(in the rows, 128 means zero)
Each row is followed by its class.
[102  85  71 159 165 131 131  87  94 126 103  85 118 113  98 104 140 122
 112  86 107 193  99 131 160 122 108 140  94 106 176 154 183 138 138 168
 134 102 107 132 137 100 119 137]  Lakik
[147  56  88 178 156 148 151 111 151 101 129 157 135 188 139 143 164 167
 157 127 109 162 103 134  99 109 148 116 143 144  64 105 131  98 204  96
 118 165 106 143 188  89 122 108]  getov
[130 111 128 102 139 139 127 107 101 105 109 121 136 146 109 176 118 112
 115 120 154 146 122 128 114 101 111  74 123 109 130  86 133 118 120 136
 149 143 145 135 137 139 120 128]  zuke
[149 175 181  34  91 111 133 142 128 158  89  94 199 114 107 144  88 117
  98 136 129 112 120 120 123 123 115  93 139 146 153 143 112 164 109 144
 134 148 180  90  89 126 122 106]  rosi
[120 132 111 162 137 123 120 156 100 158 107 122 167 110 108  80 134 123
 100 121 135 115 153 110 150 113 136 103  98 122 153 143 147 138  75 137
 152 115 122 106 127 104 148 130]  Zekek
[108 136 163  80 128 106 108 159  67 125  95 171 167 147 113 160 127 149
  47 143 159 118 148 128 142  84 175  84 130 118 127 132  76 108 102 133
 131  85 146 112 146 102 129 159]  zoteg
[171 146 151 106 123 139 153 146 157 162 116  95 159 127  84 128  92 124
 119 126 148 108 139 129 101 127 103 110 119 134 101  99 148 161 101 143
 163 141 168 123 109 145 117  94]  Zekek
[148 136  90 104 143 121 113 105  87 185  69  35 210  77  84 111 109  75
 106 127 129 112 144 117 127 122  53  75  88 124 213 152 165 225  83 169
 146 128 165  66  74 136 121 105]  sog
[120 169  64  89 136 104 131 108 107 177 124  83 185  48 104 106 100  84
 126 141  97 144 131 125 152 133 102 135  91 146 190 157 164 186 115 156
  95 108 107  70  86 150 129 132]  Fon
[ 97 138 119  90 137 109  93 128  74 110  92 151 149 115 111 127 150 118
 113 125 115 171 112 120 139 119 153 101 117 123 157 165 114 106 107 135
 119 103 104 113 138  78 155 155]  rosi
[159 126 128 105 143 147 141 119 127 105 135 156 145 125 130 136 122 119
 159 128 122 117 116 141  91 120 135 115 131 141 101  72 104 142 154 107
 146 120 133 122 130 125 117 102]  vos
[111 162 131  65 115 100 119 106  85 122  71 116 181 135 110 155 106  94
  80 134 132 122 106 134 130 111 135  68 106 136 157 144  93 145  99 162
 143 152 172 103 101 118 110 159]  dagak
[169  92 131 130 139 146 138 121 152  78 110 141 128 228 134 189 151 179
 134 142 138 124 118 156  72  96 140  78 149 146  46 102  77 124 194 109
 146 157 148 175 164 116 114  91]  zoteg
[148 156 151  66 110 124 148 157 164 126 129 180  83 142  99 143 107 133
 121 146 135 138 138 148 125 105 156 147 168 129  64 104 108  90 133  99
  93 102 112 140 127 119 144 129]  Fon
[130  92 107 207 140 155 142 138 127 127 123 140 147 191 145  99 168 163
 119 138 106 150 121 125 145 105 136 118 159 122 104 121 145 101 109 125
 153 154  95 178 171  80 150 114]  Fon
[134 133 134  89 131 128 113 120  92 134  76 106 192 150  92 152 117 112
 105 118 140 137 115 123 116 108 120  66 115 128 147 130 118 164  89 158
 157 140 155 114 115 118 131 125]  rosi
[123 124 136 160 121 151 144 122 147 139  74 100 186 210 136 149 117 145
 134 123 111 123  92 119 125 139 127  58 150 148 132 120 139 110 104 161
 185 178 152 144 140 105 132 117]  getov
[111 160 119 155 135 135 109 146 109 164  89  98 142 125 112  87 139 132
 100 129 101 138 112 121 183 126 135 114 128 118 181 159 149 115  62 169
 151 121  95 139 112 101 141 143]  Fon
[102 143 184  94 113 114 133 153 113 118 124 118 129 104 122 112 124 144
  71 145 114 162 130 118 172 139 144 150 135  91 146 125 150  51  84 136
 120 101 112 128 140  97 150 153]  zuke
[127 146 180 126 129 140 128 133 100 119 140 112 177 111 136 109 114 129
 104 125 110 126 112 124 159 146 139 122 140 113 162  97 142  85  82 156
 164 128 126 135 125 129 124 134]  zuke
[141 143 136 111 142 114 136 116 150 115 182 148 134  70 128 121 111 144
 137 138 110 157 128 134 134 157 147 196 147 131 112 124 150 108 171 126
  96  85 111 117 153 139 111 125]  zoteg
[168 146 116  53 122 124 146 118 168 178 113 116 148  98  86 141  90  98
 119 127 151 134 147 128 106 110 101 113  98 121 103 101 137 190 141 116
 117 134 161  81 103 147  94 117]  dagak
[ 86 149  92 138 140 107 111 112 102 139 112 123 145  85 123 116 117 105
 132 123 101 149 111 107 167 163 140 127 105 133 193 170 167 123 100 154
 110 111 101  92 116 120 140 160]  getov
[200 120 119 200 119 168 134 141 202 155  96 111 156 229 137 110 168 126
 155 132 118  93 136 144 111 113  98  49 108 149  85 115 114 211 133 119
 208 203 143 168 108 138 127  71]  dagak
[150 130 142 182 113 141 147 128 215 133 170 175  66 171 137  97 134 135
 174 131 109 152 151 136 135 152 148 150 159 123  66 104 163  88 140  85
 118 107  90 173 146 129 164 108]  dagak
[158  95 159 120 106 149 157 139 114 102  99 112 209 213 152 165 120 148
  94 140 151  92 123 125 102  75 124  41 138 128 101  77  97 136 122 123
 160 204 180 131 150 115 120 102]  zuke
[172 137 109 211 116 156 143 146 190 171 101  69 152 202 133  90 149 114
 142 122  96 108 133 138 155 125  91  96 110 136 130 146 182 201 128 140
 191 152 116 143  96 128 139  76]  Lakik
[137 172 186 106 119 139 123 144 125 153  95 133 168 156 124 119 116 121
  95 129 120 113 110 136 135 134 145  86 143 127 135 112 112 117  78 159
 194 130 159 143 104 109 116 138]  dagak
[108 130 110  90 131 108 128 132  90 149  87 118 198 107 108 142 109 125
  93 126 132 116 139 122 136 115 140 105 112 128 152 134 118 141 119 133
 117 139 146  62 125 111 106 151]  getov
[118 125 126  42 130 112 131 110  80 126  97 102 160  95  91 173  99 100
  90 125 155 137 132 128 125 101 104  86  95 113 159 104 117 142 115 147
 126 131 159  96 111 145 109 140]  zuke
[163  98 135 132 115 160 164 137 122 146  98 107 219 208 136 134 130 131
 105 141 129  91 136 144  93  89  94  89 135 153  92  99 119 172 162 125
 176 191 167 117 149 133 111  91]  dib
[100 119 136 144 141 123 118 132  94  74 120 191  84 178 120 155 136 133
 147 126 144 156 120 134 137  98 181  71 136 126 113  90 100  47 119 116
 124 114  97 175 149 125 161 152]  zuke
[156  80 108 252 136 168 128 132 174 128 132 128 114 172 141  54 190 140
 168 115  81 139 120 124 158 144  99 130 122 111 137 128 169 120 111 128
 198 147  79 177 159  91 161  89]  vos
[124 127 124  99 148 154 140  89  71 128  88  66 234 125 137 136 122 143
  86 120  89 167  39 118 125 123 115  84 144 149 173 127 128 116 109 196
 174 180 154 133 138  80  90 134]  Fon
[158 121 114 123 128 154 149 139 185 153 128 157  84 169 100 137 124 115
 146 110 144 140 136 139 106 104 116 126 131 116  81 102 156 141 152 113
 146 103 121 147 129 132 138 108]  Lakik
[141 138 120 126 126 132 129 136 106 146  82  49 233 157 142 133 116 110
  96 142  89 104 115 111 138 148  73  58  97 139 169 146 141 178  87 194
 189 175 157 109  93 133 135 106]  finuz
[134 117 108 111 143 110 130 130 103 144 101 123 160 112 108 122 137 112
 122 148 135 129 138 129 111 102 125 102 115 132 134 127 115 150 139 128
 107 117 145  90 125 107 136 122]  sog
[147 107  80 103 156 135 126  83 111 119  85 116 144 162  98 158 128 106
 120 119 142 155 118 131 100  93 105  59  94 128 115 112 116 169 141 128
 143 156 156 131 124 124 104 121]  dagak
[160 140 151 146 107 159 160 134 171 162 130 110 165 167 132 114 116 108
 149 133 112  89 130 139 123 150 106 113 139 157 104 116 153 163 134 144
 168 154 135 125 128 169 137  91]  dib
[143 117 100 109 130 129 157  99 152 120 118 111 168 149 137 180 101 122
 160 137 114 150 108 127  99 140 122 107 130 161 112 114 139 138 169 126
 111 165 145 105 140 144 121 104]  getov
[100 128 116 173 156 135 116 124  89  94 110 142 130 160 125 123 154 135
 125 123 123 158 108 123 127 131 161  78 116 140 122 129 127  90 100 141
 146 108 116 153 157  98 162 138]  Zekek
[145 134 107  91 137 133 125 140 124 174 101  64 198 102  95 118  94 111
  98 125 114 124 138 108 132 135  64 108  90 107 164 126 161 168  98 180
 155 137 149  84 101 145 119 122]  finuz
[102 123  67 195 161 118  95 137 103 106 133 151 131 107 120  71 158 110
 144 113  84 161 139 105 181 144 130 125  99 113 164 155 158  92 102 150
 123  97  62 122 135 121 180 153]  finuz
[153  99  79 122 152 147 146  93 137 118 105 123 105 180  93 166 123 102
 149 100 148 153 112 144  94  91 100  81 104 135  96 103 135 178 171 134
 157 132 145 152 118 142 108 103]  Lakik
[124 192 185  31 127 110 108 166  89 116 143 224 135  86  91 148  90 115
 132 129 153 125 141 136 106 115 192 127 160 123 100  93  83  89 111 110
 116  69 137 103 107 129 134 161]  rosi
[138 144 157 113 129 140 106 148 114 149  97 158 141 163  90 137 124 123
 125 112 145 132 119 122 124 112 137  78 142 122 131 115 124 123  82 144
 178 111 133 150 118 124 148 130]  rosi
[134 147  89 110 123 103 122 123 122 137 117 150 135 100 105 115 113  65
 150 131 122 115 151 126 150 119 118 100  80 132 160 133 132 177 109 124
 122 106 112  77 100 142 145 130]  vos
[121 120  95 153 131 120 134 146 122 137 123 157 124 159 113 110 143 110
 123 126 139 133 145 135 137  83 137 124 103 112 107 126 139 148 148 114
 131 101 120 116 127 103 129 131]  Lakik
[159 121 100 169 151 152 118 150 158 137 125 107 138 142 125  91 155 133
 137 135  89 128 136 118 145 140  97 123 114 124 109 124 153 139 141 127
 149 128  98 136 119 124 152  89]  finuz
[153 131 126  93 147 151 143 114 113 109 150 145 145 110 120 132 105 107
 160 125 128 124 120 150  81 122 124 142 132 155  98  92 118 150 186 123
 133 137 137 111 123 163  92 115]  dib
[112 157 144  47 137  99 122 139  93 120 101 145 116  72  76 128 112 113
  85 120 152 148 142 131 128 111 152 128 111 128 128 132 100  97 114 123
 100  78 142  99 121 105 128 146]  Zekek
[106 119  66  80 169 107 115  98  76 146  93 113 151  49  83 149 113 104
 107 112 124 164 117 113 146 131 123 116  82 123 182 154 149 147 130 153
 107 113 121  67 119 132 109 157]  getov
[155  92  84 130 151 143 117 150 105 103 101 157 176 193 121 138 142 124
 120 125 146 101 147 120  95  65 124  46 101 127  86  93  78 154 144 122
 144 158 143 111 135 119 129 121]  finuz
[174  86  97  77 136 122 155 133 137  76 160 159 141 146 142 182 120 127
 149 156 137 126 155 142  61  95 117 124 120 143  21  74  82 165 228  77
  85 154 149 101 137 140 110  88]  finuz
[154 177 131 119 116 114 148 145 142 149 129  95 186 106 107 115  88 105
 146 140 128  99 151 132 116 139 117 103 106 160 116 117 142 185 112 131
 134 135 154  92  91 162 129  98]  Zekek
[132 124 149  66 111 129 155 137  80 147  91 107 222 146 119 145 100 119
  81 137 140  83 137 139 103  97 114 101 124 140 122 114 103 154 136 142
 147 162 178  76 133 132  97 128]  dib
[135 107 143 135 166 177 131 108  80  90 111 161 154 179 121 133 138 126
 128 107 126 114  95 148  96 111 150  86 160 150 103  87  93  89 143 151
 190 143 141 166 161 129 115 124]  dib
[135 130  67 182 154 139 105 138 147 175  84  98 156 127 101  89 148 113
 143 122 105 122 137 117 161 131 111  90  80 138 171 163 154 190 108 143
 162 153  93 107  97 127 132 120]  getov
[132 148 123 144 136 114 102 155 131 143 133 157 116 104 104  83 152 130
 158 127 109 155 144 129 148 130 142 154 122 118 131 146 148 122 129 104
 114  84  81 123 124 111 152 124]  rosi
[122 113 130 135 141 131 111 142  76 115  78 163 164 194 112 136 146 122
 109 135 151 104 135 132 109  80 147  34 141 130 122 110  75 120 102 131
 153 130 159 125 137  96 152 141]  sog
[175  96 114 172 147 157 144 110 164  91 119 151 103 212 119 145 141 132
 196 129 135 138 119 143  76 109 123  73 162 159  69  79 112 127 167 100
 129 146 138 178 142 133 158  77]  sog
[151 137 116 105 136 123 141 126 124 125 107  76 173  95 110 121 125 126
 121 130 122 129 116 133 116 129 116 116  93 153 117 129 121 168 143 134
 134 148 151  98 119 123 107 100]  Zekek
[131 113  94 170 134 127 134 146 142 170 108 113 180 129 124 108 136 140
 135 125 116 121 150 118 143 130 122 115 111 127 147 140 151 153 125 128
 137 153 119  91 137 125 124 125]  getov
[114 118  87 126 177 133 105  92  38  99  98  87 229 107 141 127 140 133
 134 119 101 181  80 112 112 120 123  94 105 151 185 133 123 162 133 155
 154 152 139 119 127 102 106 121]  rosi
[140 108  80 138 157 129 136 107 152 161 120 111 125 100  90 129 121 116
 152 111 118 166 142 123 132 148 100 132 109 129 139 131 176 145 140 131
 127 116 104 117 129 152 123 118]  getov
[132 104  74 158 157 130 118  90 135 100 118 121 119 136 129 101 173 127
 125 132 101 178 116 135 131 115 125 129 107 126 116 143 134 130 172 105
 104 137 109 138 152  94 126 118]  dagak
[128 140 105 123 146 114 135 119 129 153 168 127 131  19 128  67 127 109
 136 134  88 159 139 114 157 164 123 210 107 110 169 127 184 113 128 117
 104  64  76  88 135 121 132 126]  vos
[141 111 147 124 123 158 141 146 102 136  87 134 180 217 120 149 128 121
 100 138 147  82 139 147  96  86 123  63 139 141  90  99 101 148 128 131
 179 158 158 130 145 133 127 113]  dib
[137 142 107 123 139 137 137 117 106 129 114 100 176 121 130 125 107 101
 143 101 123 116 116 136 116 123 117  95 110 137 150 123 138 183 129 156
 166 128 149 112  97 136 103 117]  Lakik
[134 128  81 164 182 139  99 110  95 123 129 170 125 105 119  84 153 116
 148 100 119 147 136 129 141 112 162 105 103 125 140 113 120 133 131 114
 138 104  95 131 122 120 115 144]  dagak
[147 126 124 155 127 146 139 161 148 158 141 171 128 151 112 107 133 139
 125 136 139 132 161 130 139  89 150 122 155 123  82  94 130 124 115  94
 119 115  96 139 142 119 144 119]  Fon
[142 106  95 187 148 137 128 106 144 107 120 144 114 173 119 117 150 110
 187 132 115 152 117 133 122 126 123  82 133 153 113 118 131 138 146 125
 129 137 119 150 133 124 167 103]  sog
[131 151 129 123 123 118 116 127 125 110 134 157 148 152 120 142 123 113
 171 139 123 130 126 143 105 129 139 107 142 148 107 125 117 150 139 116
 125 130 125 134 119 138 151 114]  rosi
[142 139 140 124 133 138 115 173 124 133  77 117 174 177 108 108 136 133
  96 126 109 100 130 127 141 111 120  71 121 123 121 119 105 119 101 162
 179 134 138 126 108 108 145 124]  finuz
[156 113  64 154 177 159 124  97 126 131 113 105 175 110 128 141 127 126
 181 110 112 115  96 128  99 134 122  93 109 159 142 110 131 182 168 142
 157 173 134 110 118 151  93  98]  getov
[104  99 114  91 152 124 125  89  77 119  97  99 183 117 106 139 132 138
 101 116 105 201  88 116 122 129 111 118 127 121 164 143 151 113 127 162
 138 130 137 126 154  83 134 133]  rosi
[159 145 113 144 126 141 142 124 137 177 138  85 203  72 139  72 110 110
 155 119  88 101 126 116 134 157  83 139 106 133 189 115 177 179 106 143
 168 126 123  92 102 139 119  97]  vos
[148 159 159  97 100 116 130 163 137 138 118 107 149 114 114 114 103 116
 113 141 131 101 155 130 156 116 123 112 105 116 151 118 127 144 100 126
 124 139 133 100  89 149 132 119]  zuke
[119  88  87 117 171 124 117 122 102  65 127 162 101 124 124 131 167 140
 122 123 109 175 115 123 123 114 142 125 119 120  87 122 102  74 181 119
  95 105 100 129 166  97 142 138]  finuz
[115 108 129  89 137 142 139 111  90 141  97  97 160 123  95 124 116 116
  88 119 119 146 109 136 130 122 102 133 119 125 147 128 149 118 134 162
 143 117 139 107 147 131 120 136]  dib
[137 112  50 156 156 129 126 119 110 165 117 105 163 108 114 107 149 113
 129 135 121 136 143 129 146  96 108 126  90 129 140 133 143 200 136 124
 114 141 100 102 122 123 111 113]  Fon
[145 150 185  81  90 131 153 131 175 199 103  67 174 114 106 117  88 126
  73 132 126 139 130 121 141 153  93 141 132 108 147 129 167 144  77 159
 149 142 167 116 114 123 113 118]  dagak
[148  93 121 152 142 157 139  91 113  89 125  98 202 181 167 148 136 164
 174 115 100 149  77 135  71 137 112  95 158 157 119 106 124 140 168 139
 166 186 154 165 157 113 114  87]  rosi
[131 129 111 152 133 139 125 143 158 131 129 164  54 147 110 101 147 123
 142 102 123 152 138 133 155 115 145 133 125 110 113 138 155 109 144 106
 117  73  87 142 127 111 155 127]  Lakik
[112 128 143  92 124 125 125 155  85 127  50 153 192 193 109 178 109 137
  79 130 163  88 122 122 115  74 168  36 134 131 120 112  66 121  99 147
 166 179 182  97 128  92 105 159]  getov
[116 114 146 108 117 113 127 137 114 135 138 151 158 102 130 111 134 146
 117 125 123 163 139 112 138 125 147 149 147 116 130 138 136 102 129 106
  99 112 116 107 161  92 144 129]  rosi
[115 128 132 148 140 130 114 131  99 145  99  89 192 120 134  74 153 152
 100 122  83 160  96 103 170 141 131 122 123 124 180 166 160 121  96 158
 151 123 112 119 139  77 148 124]  rosi
[125 122 123 202 153 162 130 128 131 147 131 134 131 144 132  61 149 125
 134  89  96 151 106 119 163 136 143 127 140 116 154 128 182  94 100 157
 189  89  91 165 139  90 142 122]  Lakik
